Below is a small trained network, with its code and all its weights. Each question gives an input and a target symbol and asks what happens when units are switched off, that is, made to give their printed mean instead of their output.

import numpy as np


def w(rows, s, z=0):
    codes = np.array(rows[::2]) - 128.0
    scale = np.full(codes.shape[1], s)
    scale[-1] = z or s
    return codes * scale


def f(y):
    return y / 2 * (1 + np.tanh(0.7978845608 * (y + 0.044715 * y**3)))


def softmax(a):
    e = np.exp(a - a.max(-1, keepdims=True))
    return e / e.sum(-1, keepdims=True)


def log_softmax(a):
    a = a - a.max(-1, keepdims=True)
    return a - np.log(np.exp(a).sum(-1, keepdims=True))


def net(x, mask):
    ids = ['ΓΛΞαβεηθμπσφ'.index(c) for c in x.split()]
    T = len(ids)
    res = E[ids] + P[:T]
    u = 0
    for l in range(3):
        q, k, v = (res @ M[l].T for M in (Q, K, V))
        z = softmax(np.where(np.tri(T) > 0, q @ k.T / 4**0.5, -1e9)) @ v
        res = res + np.where(mask[u], z, O[l][:, -1]) @ O[l][:, :-1]
        u += 1
        y = f(res @ A[l][:, :-1].T + A[l][:, -1])
        res = res + np.where(mask[u : u + 8], y, B[l][:, -1]) @ B[l][:, :-1]
        u += 8
    return log_softmax(res[-1] @ U[:, :-1].T + U[:, -1])


Q, K, V, O, A, B = {}, {}, {}, {}, {}, {}
E = w([
[198,12,129,104,117,205,170,76],'Γ',
[185,124,88,108,82,85,78,76],'Λ',
[143,29,203,23,192,73,125,34],'Ξ',
[153,126,136,201,90,112,98,80],'α',
[207,74,83,157,195,127,191,124],'β',
[99,132,145,48,68,92,101,80],'ε',
[161,60,2,130,102,59,173,91],'η',
[81,29,91,130,84,128,127,147],'θ',
[106,91,117,191,158,103,69,212],'μ',
[193,169,158,141,134,123,82,181],'π',
[165,118,214,106,97,20,130,114],'σ',
[91,133,10,162,164,173,86,135],'φ',
],0.015)
P = w([
[139,60,135,114,159,115,25,47],'0',
[135,76,121,123,135,140,59,78],'1',
[121,100,120,134,129,134,81,99],'2',
[114,118,115,137,109,156,108,122],'3',
[118,131,111,133,98,164,137,143],'4',
[100,150,112,146,92,173,165,161],'5',
[93,166,106,155,73,178,184,181],'6',
[82,191,102,161,70,188,204,203],'7',
[93,188,97,163,49,195,220,223],'8',
[69,198,96,177,41,209,255,228],'9',
],0.0065)
Q[0] = w([
[85,144,195,77,214,174,106,147],'L0H0',
[140,98,85,99,136,64,112,161],'L0H0',
[87,208,151,96,251,154,163,15],'L0H0',
[110,123,145,58,169,120,169,194],'L0H0',
],0.014)
K[0] = w([
[240,113,108,109,168,115,8,26],'L0H0',
[129,149,185,173,89,190,133,179],'L0H0',
[119,4,116,96,205,144,11,60],'L0H0',
[151,90,152,184,106,118,81,77],'L0H0',
],0.013)
V[0] = w([
[202,50,162,254,196,137,161,148],'L0H0',
[88,116,123,15,102,119,73,228],'L0H0',
[102,118,141,113,120,124,96,176],'L0H0',
[236,148,88,58,136,85,157,234],'L0H0',
],0.0064)
O[0] = w([
[232,59,165,96,113,193,114,213,255],'L0H0',
[35,140,161,115,125,77,2,169,78],'L0H0',
[119,122,168,116,127,134,94,171,141],'L0H0',
[191,123,82,45,137,54,34,138,94],'L0H0',
],0.0045,0.0029)
A[0] = w([
[150,107,224,87,118,96,131,170,146],'L0N0',
[69,118,134,90,216,83,180,130,81],'L0N1',
[65,173,111,81,148,126,130,181,117],'L0N2',
[88,128,127,71,88,144,115,136,32],'L0N3',
[152,174,138,120,163,41,180,131,109],'L0N4',
[159,162,125,169,148,154,151,78,155],'L0N5',
[136,166,162,122,139,153,144,119,4],'L0N6',
[139,146,142,7,128,193,154,122,101],'L0N7',
],0.011,0.004)
B[0] = w([
[108,156,37,225,159,167,141,92,243],'L0N0',
[196,75,177,121,163,201,195,117,109],'L0N1',
[190,110,113,168,77,157,170,96,122],'L0N2',
[81,129,113,208,193,136,60,151,87],'L0N3',
[142,102,98,173,110,195,131,138,143],'L0N4',
[166,135,159,73,69,158,80,129,251],'L0N5',
[58,223,114,97,254,17,188,60,71],'L0N6',
[83,68,117,163,111,149,158,24,126],'L0N7',
],0.0097,0.0025)
Q[1] = w([
[125,198,190,72,105,74,213,79],'L1H0',
[158,61,75,208,4,236,86,77],'L1H0',
[129,208,238,138,213,27,140,131],'L1H0',
[98,138,191,2,95,191,188,153],'L1H0',
],0.012)
K[1] = w([
[131,38,174,76,97,127,109,105],'L1H0',
[96,183,90,149,80,176,248,218],'L1H0',
[140,62,152,104,214,134,104,56],'L1H0',
[136,91,185,94,104,58,148,109],'L1H0',
],0.015)
V[1] = w([
[6,25,117,132,1,122,189,122],'L1H0',
[116,131,7,15,125,215,114,146],'L1H0',
[143,74,139,161,150,35,213,222],'L1H0',
[98,89,196,86,106,168,69,201],'L1H0',
],0.0081)
O[1] = w([
[147,64,123,163,171,138,3,23,254],'L1H0',
[102,162,60,42,175,225,74,158,140],'L1H0',
[138,62,205,80,152,53,70,134,132],'L1H0',
[77,91,235,111,106,229,109,151,40],'L1H0',
],0.0063,0.0019)
A[1] = w([
[161,206,213,157,120,68,113,153,3],'L1N0',
[126,160,158,81,71,153,79,156,42],'L1N1',
[174,209,108,110,186,74,98,111,25],'L1N2',
[2,118,147,53,88,78,146,83,90],'L1N3',
[146,245,187,120,158,75,28,183,133],'L1N4',
[38,208,146,80,71,114,122,23,117],'L1N5',
[53,121,129,186,76,169,176,143,43],'L1N6',
[126,213,141,67,107,80,154,92,171],'L1N7',
],0.0094,0.0028)
B[1] = w([
[109,76,221,237,64,22,225,120,183],'L1N0',
[160,149,254,37,185,233,27,147,255],'L1N1',
[97,123,160,127,37,201,183,157,196],'L1N2',
[108,87,76,168,105,69,210,196,116],'L1N3',
[25,88,65,30,59,81,204,141,233],'L1N4',
[17,192,69,154,25,161,64,100,179],'L1N5',
[77,211,195,163,117,112,88,119,228],'L1N6',
[147,129,107,78,1,166,101,85,143],'L1N7',
],0.007,0.0021)
Q[2] = w([
[190,137,117,109,3,156,135,129],'L2H0',
[196,67,68,145,34,197,40,162],'L2H0',
[96,77,111,68,168,113,160,87],'L2H0',
[145,216,188,9,200,63,94,70],'L2H0',
],0.016)
K[2] = w([
[141,77,131,166,139,188,231,76],'L2H0',
[149,95,160,120,248,137,191,85],'L2H0',
[198,120,80,126,75,105,68,156],'L2H0',
[121,178,45,221,92,120,89,135],'L2H0',
],0.018)
V[2] = w([
[110,118,92,189,128,218,162,189],'L2H0',
[174,87,78,154,2,143,80,181],'L2H0',
[82,79,80,171,62,144,199,160],'L2H0',
[36,172,193,71,228,115,204,20],'L2H0',
],0.005)
O[2] = w([
[155,108,148,98,237,78,156,92,166],'L2H0',
[161,237,165,122,209,18,21,178,249],'L2H0',
[97,150,183,103,223,105,136,68,192],'L2H0',
[52,9,122,103,5,250,219,80,3],'L2H0',
],0.0034,0.0051)
A[2] = w([
[81,152,156,84,228,59,118,118,107],'L2N0',
[124,199,122,109,69,130,182,254,155],'L2N1',
[234,99,130,120,129,180,158,207,68],'L2N2',
[109,112,136,139,116,92,156,204,72],'L2N3',
[112,121,98,180,219,97,147,215,124],'L2N4',
[60,79,107,58,153,130,194,78,2],'L2N5',
[250,61,175,68,164,125,158,121,124],'L2N6',
[187,192,118,140,154,133,150,50,116],'L2N7',
],0.008,0.0076)
B[2] = w([
[74,55,63,103,37,122,142,153,157],'L2N0',
[110,138,191,120,245,72,164,34,228],'L2N1',
[46,237,101,179,91,128,122,142,158],'L2N2',
[157,94,96,122,69,151,69,73,150],'L2N3',
[174,85,141,185,219,160,114,149,253],'L2N4',
[140,162,178,76,133,109,37,152,136],'L2N5',
[120,88,101,99,39,143,172,254,234],'L2N6',
[167,152,119,95,49,200,162,122,247],'L2N7',
],0.0081,0.0041)
U = w([
[87,65,121,133,90,196,206,87,139],'Γ',
[191,193,216,95,33,83,62,112,165],'Λ',
[183,50,159,95,131,191,190,73,3],'Ξ',
[222,163,214,212,89,182,121,99,194],'α',
[135,190,134,152,103,147,195,253,38],'β',
[48,175,114,189,77,104,109,124,18],'ε',
[180,122,58,10,95,59,79,115,140],'η',
[114,40,155,172,187,125,31,104,63],'θ',
[72,48,189,164,124,93,92,204,205],'μ',
[94,169,187,98,170,102,212,110,182],'π',
[201,103,59,190,92,23,182,90,152],'σ',
[112,182,76,104,197,228,111,122,96],'φ',
],0.0052,0.0048)

Each question gives the input, a string of symbols that net reads in full, and the target symbol t.
The units are the heads (4 rows each of Q, K, V and O) and the neurons (one row each of A and B). Each row of codes is followed by its name. A weight is (code - 128) times the scale printed after its matrix; where a second scale follows, it is the last column's (O, A, B and U).
mask holds one flag per unit, layer by layer, with each layer's heads first. A switched-off unit (its flag False) gives its mean, the last column of its rows in O or B, instead of its output. The means were averaged over made-up inputs and are rounded, as every weight is.
A unit's drop is (log p(t) with every unit on - log p(t) with that unit switched off) / (log p(t) with every unit on - log p(t) with every unit switched off).
The circuit of an input: a set's keep is (log p(t) with only the set's units on - log p(t) with every unit switched off) / (log p(t) with every unit on - log p(t) with every unit switched off). Starting from the 12 units with the biggest drops (on a tie, the unit counted first), units are removed one at a time, each time the one whose removal leaves the highest keep (on an exact tie, the one counted first), for as long as the keep stays at least 0.8.
units of the circuit, in order: the units of the circuit, biggest drop first
unit that matters most: the unit with the biggest drop
k most important neurons: the k neurons with the biggest drops, biggest first
k most important neurons of layer l: the k neurons of layer l with the biggest drops, biggest first
input α α σ σ α, target σ: most important neuron of layer 0 : L0N0
input α σ α ε α μ ε α π μ, target π: units of the circuit, in order : L2N1, L1H0, L0N0
input μ α σ Γ β σ, target σ: units of the circuit, in order : L0N0, L1H0
input α Λ π σ, target σ: units of the circuit, in order : L0N0, L1H0, L0N4
input α α α β α π Λ Λ, target π: units of the circuit, in order : L1H0, L2N1
input β α Ξ μ α β α, target β: 3 most important neurons : L2N6, L2N2, L1N1
input Γ μ φ μ β π η, target π: units of the circuit, in order : L1H0, L2N1, L0N0
input α μ π α σ Ξ σ φ Λ μ, target Γ: units of the circuit, in order : L2H0, L0N7
input Λ μ Λ Λ Γ μ Λ α π β, target π: units of the circuit, in order : L2N1, L1H0
input ε α β σ α Λ α Ξ Γ α, target Γ: 2 most important neurons : L0N1, L0N7
input Λ η Λ, target η: units of the circuit, in order : L1H0, L0H0
input φ θ α α μ μ ε α α, target Λ: 2 most important neurons of layer 1 : L1N5, L1N1
input π ε Ξ Λ α, target Γ: units of the circuit, in order : L2H0, L0H0
input φ α θ α π α η μ, target θ: 2 most important neurons : L2N4, L0N5
input α μ φ, target φ: units of the circuit, in order : L1H0
input η ε μ σ α, target σ: units of the circuit, in order : L0N0, L1H0, L1N1
input μ μ μ Λ β Γ β π μ μ, target π: units of the circuit, in order : L0N0, L2N1, L1H0
input μ β Λ β π Ξ σ, target Γ: units of the circuit, in order : L2H0, L0N0
input μ π θ φ μ ε, target ε: 2 most important neurons : L1N5, L0N7
input α α σ η θ α σ α μ, target θ: unit that matters most : L2N4
input Ξ α φ α Ξ β, target Γ: 2 most important neurons : L0N1, L0N7
input α β Ξ, target Γ: units of the circuit, in order : L0N1, L2N6, L0N7
input Ξ π α μ α μ Λ ε, target Γ: 2 most important neurons : L1N5, L0N1
input ε α μ Ξ Λ α α μ, target Γ: units of the circuit, in order : L2H0, L0H0
input σ φ ε, target ε: 2 most important neurons of layer 1 : L1N5, L1N3
input α Γ Λ η Λ μ α η α, target η: 2 most important neurons : L0N5, L1N4
input α α Ξ η μ σ μ, target σ: 4 most important neurons of layer 0 : L0N0, L0N4, L0N5, L0N2
input α Λ π μ β π φ μ μ β, target β: 3 most important neurons : L2N6, L2N2, L0N0
input α α μ α α π, target π: 2 most important neurons : L2N1, L0N0
input β θ β α μ α α φ μ μ, target φ: unit that matters most : L1H0
